Here is a tiny trained network, its code and every weight. The questions are about switching its units off for an input and a target symbol, where a switched-off unit gives its printed mean instead of its output.

import numpy as np


def w(rows, s, z=0):
    codes = np.array(rows[::2]) - 128.0
    scale = np.full(codes.shape[1], s)
    scale[-1] = z or s
    return codes * scale


def norm(h):
    return h / np.sqrt((h * h).mean(-1, keepdims=True) + 1e-5)


def f(y):
    return y / 2 * (1 + np.tanh(0.7978845608 * (y + 0.044715 * y**3)))


def softmax(a):
    e = np.exp(a - a.max(-1, keepdims=True))
    return e / e.sum(-1, keepdims=True)


def log_softmax(a):
    a = a - a.max(-1, keepdims=True)
    return a - np.log(np.exp(a).sum(-1, keepdims=True))


def net(x, mask):
    ids = ['βεημφψω'.index(c) for c in x.split()]
    T = len(ids)
    res = E[ids] + P[:T]
    u = 0
    for l in range(3):
        r = norm(res)
        for j in range(3):
            rows = slice(3 * j, 3 * j + 3)
            q, k, v = (r @ M[l][rows].T for M in (Q, K, V))
            z = softmax(np.where(np.tri(T) > 0, q @ k.T / 3**0.5, -1e9)) @ v
            o = O[l][rows]
            res = res + np.where(mask[u + j], z, o[:, -1]) @ o[:, :-1]
        u += 3
        y = f(norm(res) @ A[l][:, :-1].T + A[l][:, -1])
        res = res + np.where(mask[u : u + 4], y, B[l][:, -1]) @ B[l][:, :-1]
        u += 4
    return log_softmax(norm(res)[-1] @ U[:, :-1].T + U[:, -1])


Q, K, V, O, A, B = {}, {}, {}, {}, {}, {}
E = w([
[117,152,160,154],'β',
[126,127,117,112],'ε',
[191,1,172,137],'η',
[111,104,130,91],'μ',
[114,118,112,99],'φ',
[98,68,120,69],'ψ',
[100,69,124,68],'ω',
],0.0054)
P = w([
[157,125,92,78],'0',
[254,187,165,152],'1',
[125,68,71,73],'2',
[145,174,139,78],'3',
[109,64,93,98],'4',
[141,204,63,141],'5',
[114,59,103,102],'6',
[111,193,208,40],'7',
[112,60,113,114],'8',
],0.0081)
Q[0] = w([
[95,116,157,236],'L0H1',
[133,86,85,109],'L0H1',
[87,37,150,178],'L0H1',
[231,209,155,69],'L0H2',
[93,124,65,156],'L0H2',
[201,116,171,60],'L0H2',
[177,169,26,122],'L0H3',
[173,126,120,51],'L0H3',
[160,97,1,219],'L0H3',
],0.0089)
K[0] = w([
[151,51,177,126],'L0H1',
[183,175,148,161],'L0H1',
[198,113,156,138],'L0H1',
[150,105,118,151],'L0H2',
[115,199,158,147],'L0H2',
[132,86,81,171],'L0H2',
[104,140,207,87],'L0H3',
[130,149,161,201],'L0H3',
[160,105,220,10],'L0H3',
],0.012)
V[0] = w([
[43,140,108,72],'L0H1',
[97,111,64,165],'L0H1',
[189,213,77,97],'L0H1',
[149,144,190,255],'L0H2',
[102,171,156,118],'L0H2',
[82,72,133,71],'L0H2',
[49,225,104,123],'L0H3',
[157,75,155,71],'L0H3',
[163,171,143,215],'L0H3',
],0.0066)
O[0] = w([
[208,169,147,135,80],'L0H1',
[104,161,215,126,80],'L0H1',
[75,210,100,157,207],'L0H1',
[163,64,168,111,1],'L0H2',
[98,19,121,170,80],'L0H2',
[201,187,8,130,185],'L0H2',
[165,108,48,130,31],'L0H3',
[141,193,166,66,204],'L0H3',
[69,129,100,253,90],'L0H3',
],0.0052,0.0058)
A[0] = w([
[135,135,153,185,3],'L0N1',
[85,159,13,85,134],'L0N2',
[197,85,1,164,79],'L0N3',
[120,209,153,108,110],'L0N4',
],0.0074,0.0012)
B[0] = w([
[72,156,125,119,109],'L0N1',
[39,12,159,83,254],'L0N2',
[3,228,219,126,135],'L0N3',
[136,118,219,163,193],'L0N4',
],0.0063)
Q[1] = w([
[90,169,121,239],'L1H1',
[154,134,169,111],'L1H1',
[192,119,151,97],'L1H1',
[69,59,186,13],'L1H2',
[2,119,170,58],'L1H2',
[207,58,114,157],'L1H2',
[116,154,143,128],'L1H3',
[115,158,183,135],'L1H3',
[175,98,131,43],'L1H3',
],0.0082)
K[1] = w([
[217,189,145,206],'L1H1',
[160,130,96,64],'L1H1',
[100,139,146,61],'L1H1',
[157,236,186,148],'L1H2',
[233,195,228,184],'L1H2',
[60,98,62,96],'L1H2',
[199,148,81,115],'L1H3',
[191,109,197,117],'L1H3',
[167,2,103,35],'L1H3',
],0.008)
V[1] = w([
[173,121,1,76],'L1H1',
[132,2,108,23],'L1H1',
[51,97,85,142],'L1H1',
[77,87,80,112],'L1H2',
[78,108,35,127],'L1H2',
[187,83,104,195],'L1H2',
[161,226,223,178],'L1H3',
[147,117,86,145],'L1H3',
[79,164,98,138],'L1H3',
],0.0058)
O[1] = w([
[143,162,165,179,136],'L1H1',
[93,159,123,151,241],'L1H1',
[136,208,118,198,142],'L1H1',
[130,91,180,54,22],'L1H2',
[150,103,166,69,3],'L1H2',
[122,169,174,152,85],'L1H2',
[47,100,228,3,116],'L1H3',
[159,136,163,117,93],'L1H3',
[141,148,133,46,121],'L1H3',
],0.0054,0.0057)
A[1] = w([
[254,20,109,236,42],'L1N1',
[134,70,79,19,181],'L1N2',
[117,180,252,117,6],'L1N3',
[132,65,135,53,190],'L1N4',
],0.0069,0.0025)
B[1] = w([
[188,91,33,50,93],'L1N1',
[130,28,92,192,253],'L1N2',
[63,196,60,254,255],'L1N3',
[131,40,173,127,189],'L1N4',
],0.0077,0.0016)
Q[2] = w([
[239,97,104,139],'L2H1',
[165,197,132,69],'L2H1',
[45,134,114,95],'L2H1',
[209,116,58,128],'L2H2',
[131,64,146,194],'L2H2',
[86,164,181,101],'L2H2',
[156,106,169,173],'L2H3',
[148,66,140,106],'L2H3',
[169,146,255,145],'L2H3',
],0.0093)
K[2] = w([
[192,81,134,139],'L2H1',
[79,108,235,2],'L2H1',
[108,177,124,149],'L2H1',
[69,69,33,116],'L2H2',
[87,87,142,89],'L2H2',
[133,221,166,127],'L2H2',
[210,21,150,140],'L2H3',
[126,78,120,188],'L2H3',
[227,108,221,95],'L2H3',
],0.0087)
V[2] = w([
[181,183,141,151],'L2H1',
[3,245,138,43],'L2H1',
[114,217,234,60],'L2H1',
[123,29,139,59],'L2H2',
[89,92,24,156],'L2H2',
[200,106,152,110],'L2H2',
[64,251,137,119],'L2H3',
[118,107,220,44],'L2H3',
[16,164,77,134],'L2H3',
],0.0052)
O[2] = w([
[164,177,101,149,104],'L2H1',
[110,85,116,216,220],'L2H1',
[191,141,112,158,109],'L2H1',
[146,180,148,195,95],'L2H2',
[81,221,92,103,156],'L2H2',
[113,109,197,167,79],'L2H2',
[158,98,187,150,174],'L2H3',
[146,168,44,166,79],'L2H3',
[253,102,225,135,253],'L2H3',
],0.0052,0.0044)
A[2] = w([
[69,31,185,17,134],'L2N1',
[230,210,140,137,2],'L2N2',
[147,203,125,1,115],'L2N3',
[31,155,210,162,94],'L2N4',
],0.0087,0.003)
B[2] = w([
[2,162,51,42,235],'L2N1',
[139,113,121,40,154],'L2N2',
[108,108,210,195,137],'L2N3',
[160,62,75,114,253],'L2N4',
],0.0072,0.0053)
U = w([
[56,152,107,43,222],'β',
[154,46,137,175,90],'ε',
[106,236,115,241,77],'η',
[254,173,19,81,10],'μ',
[211,109,137,127,4],'φ',
[178,190,194,82,218],'ψ',
[174,189,179,91,144],'ω',
],0.0078,0.0016)

Each question gives the input, a string of symbols that net reads in full, and the target symbol t.
The units are the heads (3 rows each of Q, K, V and O) and the neurons (one row each of A and B). Each row of codes is followed by its name. A weight is (code - 128) times the scale printed after its matrix; where a second scale follows, it is the last column's (O, A, B and U).
mask holds one flag per unit, layer by layer, with each layer's heads first. A switched-off unit (its flag False) gives its mean, the last column of its rows in O or B, instead of its output. The means were averaged over made-up inputs and are rounded, as every weight is.
A unit's drop is (log p(t) with every unit on - log p(t) with that unit switched off) / (log p(t) with every unit on - log p(t) with every unit switched off).
The circuit of an input: a set's keep is (log p(t) with only the set's units on - log p(t) with every unit switched off) / (log p(t) with every unit on - log p(t) with every unit switched off). Starting from the 12 units with the biggest drops (on a tie, the unit counted first), units are removed one at a time, each time the one whose removal leaves the highest keep (on an exact tie, the one counted first), for as long as the keep stays at least 0.8.
circuit, biggest first: the units of the circuit, biggest drop first
unit that matters most: the unit with the biggest drop
k most important neurons: the k neurons with the biggest drops, biggest first
top k neurons in layer l: the k neurons of layer l with the biggest drops, biggest first
heads that matter: for each layer, one digit per head in row order, 1 if its drop is at least 0.15 and else 0, layers parted by /
input β η η η ε μ φ ω, target μ: top 2 neurons in layer 0 => L0N2, L0N3
input β ε η μ, target ε: heads that matter => 001 / 011 / 000
input η β φ β η η η φ, target η: heads that matter => 001 / 000 / 000
input η β η η η μ η μ, target μ: heads that matter => 111 / 001 / 011
input φ ψ η φ, target ψ: circuit, biggest first => L2N1, L2H3
input ψ ε β ε ψ μ, target ε: unit that matters most => L0N2
input ψ ψ φ ω ψ μ φ β, target μ: heads that matter => 011 / 000 / 100
input β ψ ψ η β η ω ψ, target η: circuit, biggest first => L1N3, L0H1, L0N2, L2N1
input β ε φ η η ψ, target η: top 2 neurons in layer 2 => L2N1, L2N4
input β ψ μ η β η η μ, target η: circuit, biggest first => L0H3, L0N2, L2N1
input η φ β ω ε ψ η η, target ψ: heads that matter => 100 / 001 / 000
input φ ε ω β, target ε: heads that matter => 001 / 101 / 100
input η ψ μ φ, target ψ: heads that matter => 100 / 000 / 001
input η μ ε β η μ β ψ, target μ: unit that matters most => L0H3
input η η ε β η μ η η, target μ: heads that matter => 101 / 100 / 000
input η η ω μ, target η: heads that matter => 101 / 000 / 000
input β η ψ ε η ω, target ε: 2 most important neurons => L0N2, L2N1
input η η η ω, target η: 3 most important neurons => L0N4, L2N1, L0N2
input η η ψ μ η ψ, target μ: heads that matter => 111 / 010 / 101
input η ω η η η η η β, target η: heads that matter => 001 / 000 / 000
input β ω η β η ε ε η, target ε: 2 most important neurons => L0N3, L2N1
input ω η ε ε, target η: circuit, biggest first => L2N1
input φ ψ η ψ ω β, target ψ: top 2 neurons in layer 2 => L2N1, L2N2
input β ω ψ ω, target ψ: 2 most important neurons => L1N2, L1N3
input ψ μ β ε, target μ: 3 most important neurons => L0N4, L0N2, L2N1
input ω β ε η ε η ψ ε, target η: 2 most important neurons => L1N3, L2N1
input η ψ η η η φ ω ε, target μ: most important neuron => L1N3
input η η η β η, target μ: heads that matter => 011 / 001 / 000
input ψ η η β η, target η: 2 most important neurons => L0N4, L0N2
